Below is a small trained network, with its code and all its weights. Each question gives an input and a target symbol and asks what happens when units are switched off, that is, made to give their printed mean instead of their output.

import numpy as np


def w(rows, s, z=0):
    codes = np.array(rows[::2]) - 128.0
    scale = np.full(codes.shape[1], s)
    scale[-1] = z or s
    return codes * scale


def f(y):
    return y / 2 * (1 + np.tanh(0.7978845608 * (y + 0.044715 * y**3)))


def softmax(a):
    e = np.exp(a - a.max(-1, keepdims=True))
    return e / e.sum(-1, keepdims=True)


def log_softmax(a):
    a = a - a.max(-1, keepdims=True)
    return a - np.log(np.exp(a).sum(-1, keepdims=True))


def net(x, mask):
    ids = ['ΔΣΦΩαβγεθλμπτψ'.index(c) for c in x.split()]
    T = len(ids)
    res = E[ids] + P[:T]
    r = res
    for j in range(2):
        rows = slice(2 * j, 2 * j + 2)
        q, k, v = (r @ M[0][rows].T for M in (Q, K, V))
        z = softmax(np.where(np.tri(T) > 0, q @ k.T / 2**0.5, -1e9)) @ v
        o = O[0][rows]
        res = res + np.where(mask[j], z, o[:, -1]) @ o[:, :-1]
    y = f(res @ A[0][:, :-1].T + A[0][:, -1])
    res = res + np.where(mask[2:10], y, B[0][:, -1]) @ B[0][:, :-1]
    return log_softmax(res[-1] @ U[:, :-1].T + U[:, -1])


Q, K, V, O, A, B = {}, {}, {}, {}, {}, {}
E = w([
[155,130,155,136,129],'Δ',
[56,79,60,53,31],'Σ',
[109,56,125,98,138],'Φ',
[113,76,101,134,156],'Ω',
[147,94,124,118,121],'α',
[153,44,154,117,103],'β',
[150,125,103,92,36],'γ',
[124,180,103,78,191],'ε',
[160,115,94,174,119],'θ',
[108,147,132,129,164],'λ',
[160,132,195,36,252],'μ',
[193,77,204,47,68],'π',
[183,60,143,157,85],'τ',
[130,188,151,32,147],'ψ',
],0.013)
P = w([
[254,119,19,65,210],'0',
[109,162,190,165,137],'1',
[117,170,119,156,88],'2',
[173,85,71,126,125],'3',
[83,125,185,188,117],'4',
[92,133,132,126,52],'5',
[195,73,76,125,129],'6',
[97,118,173,201,141],'7',
[87,140,120,119,38],'8',
[181,46,57,106,84],'9',
[99,110,186,208,134],'10',
[119,151,143,145,82],'11',
],0.0085)
Q[0] = w([
[15,208,250,202,88],'head 0',
[76,67,119,211,117],'head 0',
[213,11,56,105,118],'head 1',
[212,148,14,43,189],'head 1',
],0.014)
K[0] = w([
[25,176,227,186,85],'head 0',
[137,96,136,200,152],'head 0',
[248,94,43,99,145],'head 1',
[206,173,23,44,168],'head 1',
],0.016)
V[0] = w([
[174,14,130,193,144],'head 0',
[58,133,137,231,177],'head 0',
[129,111,251,107,122],'head 1',
[184,150,106,203,38],'head 1',
],0.022)
O[0] = w([
[105,253,160,46,97,173],'head 0',
[113,197,81,109,221,4],'head 0',
[64,85,166,225,131,47],'head 1',
[182,238,110,186,146,100],'head 1',
],0.014,0.012)
A[0] = w([
[186,227,118,117,105,137],'neuron 0',
[144,134,167,71,57,39],'neuron 1',
[184,93,72,162,99,71],'neuron 2',
[79,87,133,132,151,4],'neuron 3',
[167,113,179,153,37,123],'neuron 4',
[156,226,93,149,113,138],'neuron 5',
[208,113,254,90,196,14],'neuron 6',
[83,145,232,175,154,80],'neuron 7',
],0.0095,0.0044)
B[0] = w([
[23,132,158,88,34,199],'neuron 0',
[197,108,179,202,216,254],'neuron 1',
[73,182,131,80,78,170],'neuron 2',
[158,240,137,154,101,143],'neuron 3',
[77,193,44,121,190,244],'neuron 4',
[199,59,114,254,169,180],'neuron 5',
[76,124,51,149,103,144],'neuron 6',
[220,102,85,20,163,146],'neuron 7',
],0.011,0.024)
U = w([
[154,135,151,132,120,52],'Δ',
[247,149,47,130,104,56],'Σ',
[198,79,210,176,182,88],'Φ',
[137,127,234,42,65,241],'Ω',
[159,158,167,112,122,69],'α',
[42,184,193,107,166,65],'β',
[143,213,88,116,64,21],'γ',
[154,40,117,99,63,170],'ε',
[225,113,162,147,3,239],'θ',
[165,61,159,144,103,236],'λ',
[88,30,175,174,156,235],'μ',
[93,150,134,180,203,6],'π',
[131,156,161,205,122,75],'τ',
[47,114,106,109,56,235],'ψ',
],0.0051,0.0025)

Each question gives the input, a string of symbols that net reads in full, and the target symbol t.
The units are the heads (2 rows each of Q, K, V and O) and the neurons (one row each of A and B). Each row of codes is followed by its name. A weight is (code - 128) times the scale printed after its matrix; where a second scale follows, it is the last column's (O, A, B and U).
mask holds one flag per unit, heads first, then neurons. A switched-off unit (its flag False) gives its mean, the last column of its rows in O or B, instead of its output. The means were averaged over made-up inputs and are rounded, as every weight is.
A unit's drop is (log p(t) with every unit on - log p(t) with that unit switched off) / (log p(t) with every unit on - log p(t) with every unit switched off).
The circuit of an input: a set's keep is (log p(t) with only the set's units on - log p(t) with every unit switched off) / (log p(t) with every unit on - log p(t) with every unit switched off). Starting from all 10 units, units are removed one at a time, each time the one whose removal leaves the highest keep (on an exact tie, the one counted first), for as long as the keep stays at least 0.8.
units of the circuit, in order: the units of the circuit, biggest drop first
k most important neurons: the k neurons with the biggest drops, biggest first
heads that matter: for each layer, one digit per head in row order, 1 if its drop is at least 0.15 and else 0, layers parted by /
input π π λ Σ Ω α Σ, target π: units of the circuit, in order => (neuron 4; neuron 1; head 0)
input Σ Ω θ θ Σ μ Σ ε ψ π, target Σ: 3 most important neurons => (neuron 4; neuron 1; neuron 0)
input Ω Σ Σ μ Σ ε τ Φ, target Ω: units of the circuit, in order => (head 0; neuron 4)
input Ω Ω Φ Σ Ω τ λ Ω Φ Σ, target Ω: units of the circuit, in order => (head 0; head 1)
input θ ε Σ, target θ: heads that matter => 01
input Φ Φ Φ Σ Σ Σ Σ θ Σ ε, target Φ: most important neuron => (neuron 1)
input Φ Φ Σ Ω Σ θ Δ, target Φ: heads that matter => 11
input Ω Ω Σ Φ Σ Φ Ω Ω Σ μ β ψ, target ψ: units of the circuit, in order => (neuron 1; head 0; neuron 2)
input Σ θ μ Σ ε θ γ, target Σ: 2 most important neurons => (neuron 4; neuron 1)
input Σ ε ψ θ Σ ε ε Φ Ω β, target Σ: units of the circuit, in order => (head 1; head 0; neuron 4)
input ε Σ Σ Σ μ Σ Σ Φ Ω Φ Φ, target Ω: 4 most important neurons => (neuron 4; neuron 1; neuron 5; neuron 7)
input γ ψ θ Ω ε Σ Φ, target γ: units of the circuit, in order => (neuron 4; head 1; head 0; neuron 2)
input Φ θ θ θ Σ λ π, target Φ: units of the circuit, in order => (neuron 1; head 0)
input ψ Ω Σ π Σ α Σ, target ψ: units of the circuit, in order => (head 0; neuron 2; neuron 4)
input Φ Φ Φ Φ Ω, target β: units of the circuit, in order => (head 0)
input τ μ θ λ, target τ: 2 most important neurons => (neuron 5; neuron 1)
input τ ψ Σ Ω γ λ ψ, target τ: 3 most important neurons => (neuron 1; neuron 5; neuron 0)
input Σ Ω Δ Ω Φ β Φ, target Σ: 4 most important neurons => (neuron 4; neuron 0; neuron 1; neuron 6)
input μ ε Ω, target μ: 3 most important neurons => (neuron 0; neuron 2; neuron 7)
input Σ θ θ α, target Σ: units of the circuit, in order => (head 0; head 1; neuron 4)
